(in the rows, 128 means zero)
Each row has a class, written after it.
[ 90 178 148 105  77 141 122 117 189  94 136 101  51 113 109 157 113 103
  98  76 126 181 133 139  83 128 133 110 100 117 132 124 156 153 139  84
  96 105 186 130  89]
(148)
[151 117 116 200 122 137 206  78 137 108 168  97 127 161  84  85 149 151
 111 109 133 103 186 143 115 125 143 150 101 104 141 111 165 119  83 143
  59 121 101 114 144]
(100)
[159 137  79 150  96 156  76  82 114 136 195 119  94 121 135 119 166 154
 181 136  99 164 107 143 153 175 124 109  31 120 112 174 201 156  79 127
 148 121  68 134 102]
(165)
[139 148  79 124  98 185 105  95 145 105 165 122  97 147 108 160 168 131
 154 136 124 142 110 144 113 176 145  87  59 101  88 151 236 122 149 143
 145 154  96 134  98]
(161)
[153 118 182 103 153  94 121 117 204 107  97  79 153 144  82 179 134  93
 126 140 126 114 200 191 148 123 132 157 143 107 151 134  47  86 139 141
 116 128 162 144 126]
(103)
[ 95 174 132  95 131 158  97 144 178 135 128 131  99 142 160 175  91 116
 131  81 160 180 123 182  99 134 138 107 103 182 151 110 247 162 124 103
 115 102 142 122 122]
(60)
[145  78 154 116 199 106  88 115  90 189  83 132 161 167 160 116 179 152
 194 160 109  84 118 123 167 179 120  83 164 108 112 122  90 107 135 150
 176 175 114 135 117]
(60)
[130 109 107 114 144  89 131 114  49 188 176 110 157 116 180 104  94 107
 167 124 122 113 151 146 175 135 141 142  87  85 132 132  78 166 101 136
 113 156  85 116 176]
(192)
[ 95 115 122 145  78 102 148  78 122 100  53  92 122 142 103  65 179 124
  99 123 188  90 130 101 136  84 123 120 156 157  86 131 131 107 126 119
 129 136 158 114 107]
(57)
[164 114 183 156 186 120 136 122 163 143  83 113 142 102  85 148 139 113
 109 127 101 111 125 134 104  84 165 104 116  94 133 142  96 102 103 135
 106 147 128 143 150]
(57)
[144 126 129 146 142 122 130 103 123 123 109 133 203 156 124 120 128 103
  98  91 117 134 131 125 111 150 116 165 129 150 128 101 140 123 117 125
 119 126 125 128 110]
(148)
[131 131  98 132 132 111 135 130  95 124 181 159 114 116 189 115 146 149
 158 124 152 157 144 101 146 168 119 130 138 131 124 138 179 125 148 109
 127 139 107 143 136]
(28)
[130 146  86 169  67 130 161  81 112 153 223 138  99 128 182 113 170 108
 153  95 117 174 136  85 118 149 126 122  63  93 123  92 107 140 109 167
 116 100  84 149 107]
(60)
[ 91 109 131  87 105  98 132  89 194 109  73 104 138 123 137 150 140 169
  92 113 114 120 110  99 158 105 119 128 172 150 111 145  76 102 114 162
 137 101 204 147 125]
(52)
[146 158 128 119 112 122  96  97  97 137 116 154  89 127 114 137 161 139
 127 109  90 196 150 138 114 205 104 107 116  89 129 107 232 130 178 104
 126 134 127 129  83]
(57)
[137 132 156 128 119  88  79 117  79 175 126 133  85 100 130 103 156  94
 114 149  80 179 168 185 105 145 124 104 113  57 159 139  58 152 148  79
 104 174 112  97 110]
(148)
[111 120 141  82 115 104 121 151 133  80  92 145 140  99  95 103  97 152
 110 146 115 104 131 157 112 137 104 123 189 197 115 187 116 112 201  84
 146 172 155 121 106]
(100)
[142  60 137 168 132 112 159 106 132 116 147 110 146 171 165  81 167 104
 143 156 187 100 163 156 131 157 117 162 184 154 128  97 163 115  98 148
 134 146 149 138 173]
(60)
[145 159 125 202  79 150 144 116 161 126 135  57 125 112  96 156 178 130
 153 130 139 119 135  75 158 147 136 131 131 115 125 121 142 103 113 138
 160 110 117 169 122]
(57)
[135 179 152 154 122 145  95 132 103 105 120  92 129  97 102 132  82 155
  74 180 136 140 107 178 128  77 124 100 109 115 119 209 134  88 117  92
 133 185  94 129 135]
(216)
[116 112 135 162  78  82 167  89 110 127 191 100 137 142 119  58 113 103
 113 147 117 125 202 161 186 136 118 160 189 118 160  61  97 173 133 138
 112 172 102  85 138]
(52)
[133 145 129 120 120 174  67 160 167 130 101 100  76 150 112 139 103 105
 139 130 153 149 128 186 112 126 106 127 127 156 160 134 121 127 132  77
 150 121 154 120 115]
(103)
[147  79 165 140 155 120  93 162  92 137 108 154 160 143 149  85  86 106
  79  97 144 154 126 169  90  78 124 152 132 146 129 129 136 136 139  62
  83 153 135  81 137]
(203)
[123 154  59 124 113 129 113  83  60 124 147 124 115  85 119 121  79 132
  87 122  94 138 166 189  97 165 117 102  62 138 126 152 180 159 150  96
  92 145  58 117 117]
(203)
[120 158  86 133  94 157 136  96 162  89 143 131  66 104  84 105 125 143
 119  87  89 157 173 175  83 128 122 116 101 164 153 166 195 152 144  99
 102 121 148 144 109]
(165)
[153 130  91 136  83 111  56  78 133  97 176 125  77  83 102  79 117 131
 106 124  97 146 148 133 103 129  78 101  87 126  92 193  37 138 179  97
 136 147 103 156  94]
(103)
[ 93 116  93 117 122  98 142 128  99 164 127 144 130 109 193 135 118 126
 149 138 116 155 135 135 126 169 119 135 167 157 150 110 168 144 146 126
 134 155  97 116 133]
(192)
[144 141 128 136 170 127 116 147 104 171 151 142 104 140 116 103 119 103
 153 133 164 129 122 167 118 111 136  98 124 106 148 107 173 148 139  93
  95 161  96 120 148]
(192)
[145 110 109 132 157 119 114  81 102 135 183 155  79 113 155  87 153 150
 142  84 108 131 149 138  74 143 140  88  48 105 102 156 143 162 178 138
 115 170 100 127 123]
(161)
[137 151  92 113  93 127 207 157  91 122 218 133 185 128  66 133 110  87
 192 200 152  73 128 160 191 130 185 144 137 149 141  97 148 142  79 158
 111 165  21 119 138]
(148)
[125 156 141 104 135 146  93 149 158  80  82 140 195 139 131 142  96 109
  31 151 100 156  70 146  70 144 115 110 155 142 114 143 131  96 138 104
 142 110 165 129 156]
(161)
[131 120 149 126 179 135 181 118 151  99 123 167 170 147 115 136 166 125
 137 157  79  98 122 129 134 134 161 102 180 110 141 130 170 104 124 160
 157 156 127 125 123]
(148)
[116 132  67 140 149  93 145 103  94 150 147 135 172 110 200 102 117 116
 107 111 127 126 163 121  87 137 130 107 136 125 138 133  92 118 177 120
 104 174  89 157 181]
(192)
[118 162 132 131 122 107 113 113 121 132 138 102 117 107 135 162 117 111
 137 116 148 157 173 131 150 127 142 120 121  93 129 110 156 141 126 151
 127 122 117 143 145]
(57)
[165 116  99 192 102 130 123  86 118 162 176  93 138 147 146 120 179  82
 157  83 133 142 187  66 126 128 140 140  46  56 103 105  56 112 134 155
 109 107  79 146 139]
(57)
[ 87 124  95  62 143 115 121 134 143 113  73 150  86  83 137 135  56 126
  60 122 128 154 166 173  79 111  94 125 159 179 146 161  94 123 218  79
 101 153 141 102 126]
(103)
[119 142 149 179 147 131 159 112  89 139 155 108 124 158 152  61 145 194
 145  97  98 135 101  98 142 127 137 112 127 131 133 125 185 146  87 109
 131 102 122 106 129]
(165)
[120 145 104 159 115 146 175 136 133 135 152  76 107 120 128 181 110 132
 100 104 139 146 190 103 129  88 140 136 103  74 138 106 125 114 141 135
  82 106 110 123 133]
(203)
[149  99  64 151 132 103 175  81 129 132 190 139  89 125 131  62 130 158
 153  68  95 118 175 104 141 143 148 106 106 153 147  90  77 185 112 145
  92 115  90 125 134]
(28)
[130 136  97 104 120 139 191 139 124  89 113 155 165 138 106 124  92 140
  91  51 136 126 146 130 104  97 147 164 132 149 131 128 130 114 154 120
  84  87 196 159 167]
(216)
[121  75 110 130 157  90 126  86  96 128  79 136 165 131 159  69 141 137
 104 135 107 106 133 125 122  96 128 120 148 155  95 170 131 115 115 120
 141 140 117 113 160]
(57)
[115 154 102 107  78 129 105 131 105 117 208 143 145 129 152 114 122 127
 152 152 182 119  79  81 174 123 121 124 107 132  82 143 126 120 131 150
 151 116  94 141 137]
(52)
[119 116 135 109 151 123 119 128 127 122 167 140 127 127 181 145 110 156
 144 153 105 149 124 138 129 156 108 124 159 132 115 141 103 105 156 172
 155 138 142 139 145]
(161)
[140 143 167 148 146 149 134 128 126 148 116  79 177 187 104 155 159 158
 162 144 161 107 124 119 197 101 144 128 165 100 107 138 187  59  90 180
 149 138 126 148 131]
(60)
[ 90 188 132  87 117 136 120 165 160 107  55 103 189 116 124 190  87 138
  90 126 175 127 127 152 158 110 132 161 172 196 139 169 205  91 158 104
 152 145 135 137 139]
(216)
[ 93 134 148 100 148 128 108 114 151 142  90 130  65 136 196 131 166 167
 139 121 135 166  98 100 106 151 114 106 126 139 133 141 178 106 118 151
 160 124 154 124 109]
(165)
[157  93 108 131 171 143  98 129 147 163  87 146  93 151 190 184 191 127
 158 119 108 166 117  51  88 187 118 109  81  75 128  95 128 107 102 151
 163  59 136 152 131]
(57)
[149  99 117 157 130  96 189 141  78 148 211 164 198 128 172 123 132 137
 162 149  87 128 131  68 148 136 125 171 169 126 125  85  83 110 138 210
 165 129  80 144 146]
(52)
[134 100 165 130 166  96  87  89 144 113  94  83 143 159 138  93 167 137
 110 143 131 120 142 135 133 102 138 108 119 100  99 179 142  99  94 138
 144 151 130 122 148]
(165)
[119 146 101 131  75 130 132  97 115 117 144 122 128 111 104  85 124 118
 136 105 100 107 132 124 137 153 117 114 120 129 126 156 106 136 156  90
 120 159 130 142 103]
(192)
[100 196 108 189 105 137 212 102 106 141 207 139 124 111 151  97 134 132
 151  97 123 121 130 121 109 176 152 111 132 128 173  77 209 160 127 135
  94 136  88 145 143]
(192)
[115 116 101  86 103 126  55 115 140 115  69 107 155 166 154 105 117 108
 105 109 150 149 154 152 156 127 102 138 136 179 105 160 117 113 158  89
 144 155 146  93 109]
(28)
[142 142  55 169  57 152 188  74  78  93 228 138 100 128  96  69 117 142
 149  93 104 127 126 113 154 147  98 132  77 123  92 106 101 168 163 109
 112  93 128 137  92]
(216)
[127 115 170  76 129 108 112 146 121 132  88 139 171 162 103 138 175 122
 165 134 137 102 144 134 147 133 154 140 158 113 111 156 154  94 141 117
 126 175 146 127 104]
(148)
[101 120 129 141 102 112 117 121 147 124 119  87  57  96 134  57 114 110
 118  98 185 123 140 152 109  92 129 116 125 191 153 130  51 170 138  98
 120 144 153 108 138]
(165)
[126 137 136 107 134 112 151 169  98 118 147 155 179  94 171 131  96 128
 126 149 100 130  97 128 108 198 130 147 154 138 144 154 133 113 122  82
 132 135 119 152 168]
(100)
[135  83 130  78 117 108 132 148 129 106  91 191 171 111 121 131 138 110
 112 167 123 115 110 119 128 137 101 134 180 155 112 140  74 104 153 141
 145 139 158 136 112]
(60)
[135 110 111 178  99 144 187  98 155  92 191 144 103 138 115  73 131 152
 141  96 106 150 134 120 123  76 124 159 128 166 141 135 136 127  68 153
  98  95 138 138 117]
(165)
[ 92 131 111  66 126  82  74  92 114 126  58 163  98  97 163 100 109 176
  64 166 117 144 134 165  90 169  86  97 160 190 127 166 116 112 181 151
 147 169 107 107 128]
(216)
[167  88 174 146 143 115 130 103 135 140 167 110  90 173 134 118 147 157
 173 130  79 161 114 162 172 165 116 107 124 124 147  87 105 144  87 134
 152 101 148 108  83]
(60)
[106 168 175 119 115 168  86 143 172 101 111 108 102 155  98 167 120 127
 133 143 166 153  94 161 127 109 118 118 151 116 101 142 195  91 127 113
 128 111 179 130 105]
(103)
[111 136  87 137  94 153 139  87 105 128 153 127  84 147 117  76  93 113
 103  78 147 147 176 162 107 124 121 113 114 131 138 100 125 146 136 142
  78 123 136 118 142]
(60)
[159  82 131 153 193 125 159  88 108 136 157 169  77 114 104  82 118 166
 118 101  83 128 157 161 100  94 139 106 103  86 120 158 107 131 156 138
  74 135 130 121 159]
(216)
[132  87 143 113 184 135 115 134 111 148  77 122 116 142 142 123 115 151
 107 120 116 112 168 180  74 122 146 116 129 116 153 144 140 118 136 126
 112 166 166 116 181]
(52)
[114 121  81 158 132 135 196  79  67 124 104  99 148 144 105  61 136 181
 102  88  97  77 124  75 144  84 117 125 145  95  83 145 116 122 129 113
 121 119 154 133 129]
(103)
[148  81 123 168 113  88 171  53 119 117 146  71 158 113 116  98 171 136
 116  98  81  95 165 131 129  85 136 154  70 106  75 171  54 137 130 156
 124 149 140 131 114]
(161)
[131 106 127 148 141  94 200 119 123  97 232 164 113 132 156  94 107 135
 144 115 141 131 150 126 138 143  98 161 153 153 142  54 179 195 142 115
 116 100 147 125 129]
(52)
[109  89  77 100 151  91 115  88  78 161 140 140 116  63 196 120 118 146
 140 137  98 129 200 143 124 151 137 105  90  99 133 168  84 166 160 148
 110 223  69 114 154]
(165)
[116 137 116 140 134 122  99 118 152 152 171 184  71  90 176 103 124 149
 120 117 111 155 105 102  73 160 114  64 120 117 147 111 115 173 149 118
  93 140 108 129 138]
(192)
[140 137 133 117 145 139  90 120 115 163 126 132  73  82 109  91 146 157
 134 167 122 106  74 110 144 124 126  68  73  91 128 182  59 136  98 114
 119 150  91 117 130]
(165)
[130  65 158 104 110 118 145  94 161 103 112 102 131 174  96  82 129  98
 158 128 118  96 156 147 178  96 121 158 177 157  92 118 109 116 133 159
 153 156 178 103 113]
(57)
[108 124 147  93 198 113 109 161 136 158 119 130 141 140 183 137 103 148
 120 106 148 146 154 104 126  81 153 104 133  92 134 138  82 117 153 130
  93 130 131 111 188]
(165)
[ 66 183 160  65 128 104 146 152 146 112  70 159  82 113 184 134  96 169
  80 135 131 159 130 168 108 184 112 122 201 182 207 103 178 141 135 114
 142 107 182 115 150]
(216)
[141 129 109 125 162 171 120 129 138  99  93 180 119 124  89 145 113 134
 109 118 110 113 117 114 103 133 141  92  91 103 129 139 162 140 123 133
 133 122 112 126 122]
(216)
[160 127 153 127 112  97  62 109 134 171 146  81  61 162 141  86 141 121
 143  98  87 184 118 150 123 179  98 110  90 125 145 109  95 150 142  95
 157 107 132 107  96]
(192)
[137  93 107 185  82 110 160 105 144 106 189  82 137 137  90  61  92 104
 118  83 145 118 166 144 139  33 125 168 128 159 101 105  38 176 127 101
  81 112 134 107 127]
(103)
[112 131 146 108 142 135 136 144 140 128 102 127 150 139 163 161 117 163
 111 109 154 148  79 126 114  89 138 123 122 166 111 158 170  93  95 121
 116  95 163 138 136]
(60)
[136  84  81 144 107 141 118 127 162 125 116 121 171 181  96 117 148 158
 143  67 161 116 140  72 169  93 127 162 156 163  91 115 123 129 139 145
 113  95 139 128 119]
(161)
[146 106 129 109  97 122 100 116 115 104 171 153 154 138 127 100 106  82
 140 146  76 153 140 185 111 163  98 165 121 145 104 146 148 140 153  90
 142 162 108 114  96]
(103)
[100 134 127  88 145 123 125  80 116 133 111 152 106 146 133 126 116 193
 108 139  75 132  94 133 119 155 107  95 104 127 114 130 182 135  87 141
 109  98 128 106 104]
(52)
[118 137 153 125 112  89 196 142 148  67 149 129  98  79  78 116 122 119
 109 184 139  98 163 121 127 123 124 122 177 141 128 128 103 126 143 123
 109 138 128 127 119]
(28)
[193 104 144 151 125 149 139  92 179  60 116 110 172 148  24 120 153  85
  91 138  90 107  94 159 122 121 140 135  94 137 109 172 111  83  88 104
 133 115 140 139  93]
(148)
[124 113 140  88 122  89  85 129 125 141 163 155 163 152 231 124 143  84
 142 158 153 162 108 123 145 195 115 112 141 130 126  93  72 118 141 145
 163 136 109 128 142]
(60)
[131  47  59 181 180 124 116  86  29 165 146 138 148 122 192  80 122 144
 140 127 112  99 182  77 108 137  87 133 102  75  65 143  83 151 181 126
 127 166  67 104 147]
(103)
[107 134 127 101 115 107 125 157 136 125  98 105 163 146 171 154 118 134
 139 158 158 131 108 140 150 153 154 121 180 162 167 123 161 101  81 131
 155 155 118 136 153]
(192)
